Here is a tiny trained network, its code and every weight. The questions are about switching its units off for an input and a class, where a switched-off unit gives its printed mean instead of its output.

import numpy as np


def w(rows, s, z=0):
    codes = np.array(rows[::2]) - 128.0
    scale = np.full(codes.shape[1], s)
    scale[-1] = z or s
    return codes * scale


def norm(h):
    return h / np.sqrt((h * h).mean(-1, keepdims=True) + 1e-5)


def f(y):
    return np.maximum(y, 0)


def log_softmax(a):
    a = a - a.max(-1, keepdims=True)
    return a - np.log(np.exp(a).sum(-1, keepdims=True))


def net(x, mask):
    res = np.array(x, float).reshape(1, 3) / 4 @ E
    u = 0
    for l in range(2):
        y = f(norm(res) @ A[l][:, :-1].T + A[l][:, -1])
        res = res + np.where(mask[u : u + 8], y, B[l][:, -1]) @ B[l][:, :-1]
        u += 8
    return log_softmax(norm(res)[-1] @ U[:, :-1].T + U[:, -1])


A, B = {}, {}
E = w([
[69,189,197,203,215,23],'x0',
[18,253,119,181,114,171],'x1',
[13,44,125,96,214,255],'x2',
],0.0051)
A[0] = w([
[196,77,149,112,154,119,147],'0.n0',
[116,113,107,116,149,132,188],'0.n1',
[115,177,147,119,117,65,101],'0.n2',
[57,197,125,152,132,116,1],'0.n3',
[250,118,106,101,84,96,83],'0.n4',
[114,146,145,130,162,47,70],'0.n5',
[129,181,125,141,133,99,113],'0.n6',
[119,163,130,129,98,214,172],'0.n7',
],0.014,0.0027)
B[0] = w([
[196,139,75,124,4,130,214],'0.n0',
[193,153,203,139,90,193,173],'0.n1',
[234,127,143,174,147,90,197],'0.n2',
[57,201,254,34,102,81,220],'0.n3',
[165,206,238,209,25,50,254],'0.n4',
[73,68,73,188,211,20,206],'0.n5',
[143,68,167,149,56,100,184],'0.n6',
[148,113,20,78,164,213,222],'0.n7',
],0.011,0.0082)
A[1] = w([
[30,240,151,179,183,184,79],'1.n0',
[101,95,64,180,204,98,42],'1.n1',
[71,208,215,187,165,6,183],'1.n2',
[123,251,94,95,75,139,128],'1.n3',
[197,65,59,191,129,87,211],'1.n4',
[83,156,146,15,193,194,180],'1.n5',
[175,187,30,183,221,98,3],'1.n6',
[145,152,234,121,88,177,134],'1.n7',
],0.011,0.0022)
B[1] = w([
[152,127,111,19,111,9,165],'1.n0',
[123,157,132,66,122,238,140],'1.n1',
[223,121,60,179,8,188,246],'1.n2',
[122,13,87,49,181,148,180],'1.n3',
[23,175,118,57,190,75,181],'1.n4',
[108,171,208,210,96,65,194],'1.n5',
[113,53,99,126,200,183,136],'1.n6',
[41,143,61,162,217,155,186],'1.n7',
],0.011,0.014)
U = w([
[110,93,74,188,208,65,95],'0',
[112,97,40,58,97,218,180],'1',
[173,161,125,178,4,28,196],'2',
[150,114,175,152,171,110,26],'3',
[106,133,172,203,164,214,76],'4',
[7,176,183,45,138,54,128],'5',
[193,124,192,137,218,103,2],'6',
],0.013,0.0065)

Each question gives the input, the list of numbers given to net, and the class t.
The units are the neurons (one row each of A and B). Each row of codes is followed by its name. A weight is (code - 128) times the scale printed after its matrix; where a second scale follows, it is the last column's (A, B and U).
mask holds one flag per neuron, layer by layer. A switched-off neuron (its flag False) gives its mean, the last column of its row in B, instead of its output. The means were averaged over made-up inputs and are rounded, as every weight is.
A unit's drop is (log p(t) with every unit on - log p(t) with that unit switched off) / (log p(t) with every unit on - log p(t) with every unit switched off).
The circuit of an input: a set's keep is (log p(t) with only the set's units on - log p(t) with every unit switched off) / (log p(t) with every unit on - log p(t) with every unit switched off). Starting from the 12 units with the biggest drops (on a tie, the unit counted first), units are removed one at a time, each time the one whose removal leaves the highest keep (on an exact tie, the one counted first), for as long as the keep stays at least 0.8.
circuit, biggest first: the units of the circuit, biggest drop first
unit that matters most: the unit with the biggest drop
k most important neurons: the k neurons with the biggest drops, biggest first
top k neurons in layer l: the k neurons of layer l with the biggest drops, biggest first
drop of u: that unit's drop, to one decimal
input [5,-6,2], class 5: top 2 neurons in layer 0 : 0.n4; 0.n0
input [-4,6,7], class 5: unit that matters most : 1.n2
input [-5,7,0], class 5: top 2 neurons in layer 0 : 0.n3; 0.n0
input [8,-6,-1], class 0: top 2 neurons in layer 0 : 0.n5; 0.n3
input [-3,6,3], class 5: 2 most important neurons : 1.n2; 1.n5
input [8,-5,1], class 1: top 3 neurons in layer 0 : 0.n4; 0.n5; 0.n3
input [8,-3,-3], class 0: 3 most important neurons : 0.n5; 0.n4; 1.n6
input [8,-6,0], class 0: circuit, biggest first : 0.n4; 0.n5
input [-2,8,8], class 5: top 2 neurons in layer 1 : 1.n5; 1.n2
input [-2,3,1], class 5: top 2 neurons in layer 0 : 0.n0; 0.n3
input [2,-8,8], class 1: 2 most important neurons : 0.n0; 0.n5
input [-4,3,-3], class 1: top 2 neurons in layer 0 : 0.n7; 0.n5
input [6,5,8], class 5: top 2 neurons in layer 1 : 1.n0; 1.n7
input [-3,-2,6], class 1: unit that matters most : 0.n3
input [2,1,4], class 5: 2 most important neurons : 0.n4; 0.n5
input [6,-3,3], class 1: 2 most important neurons : 0.n4; 1.n1
input [2,-3,1], class 5: top 2 neurons in layer 1 : 1.n4; 1.n2
input [-3,-1,5], class 1: 2 most important neurons : 0.n3; 0.n7
input [-1,2,0], class 5: 3 most important neurons : 0.n3; 1.n2; 1.n5
input [-6,7,-2], class 1: circuit, biggest first : 0.n7
input [6,-5,0], class 0: drop of 0.n5 : 0.4
input [3,8,3], class 5: drop of 1.n3 : 0.1
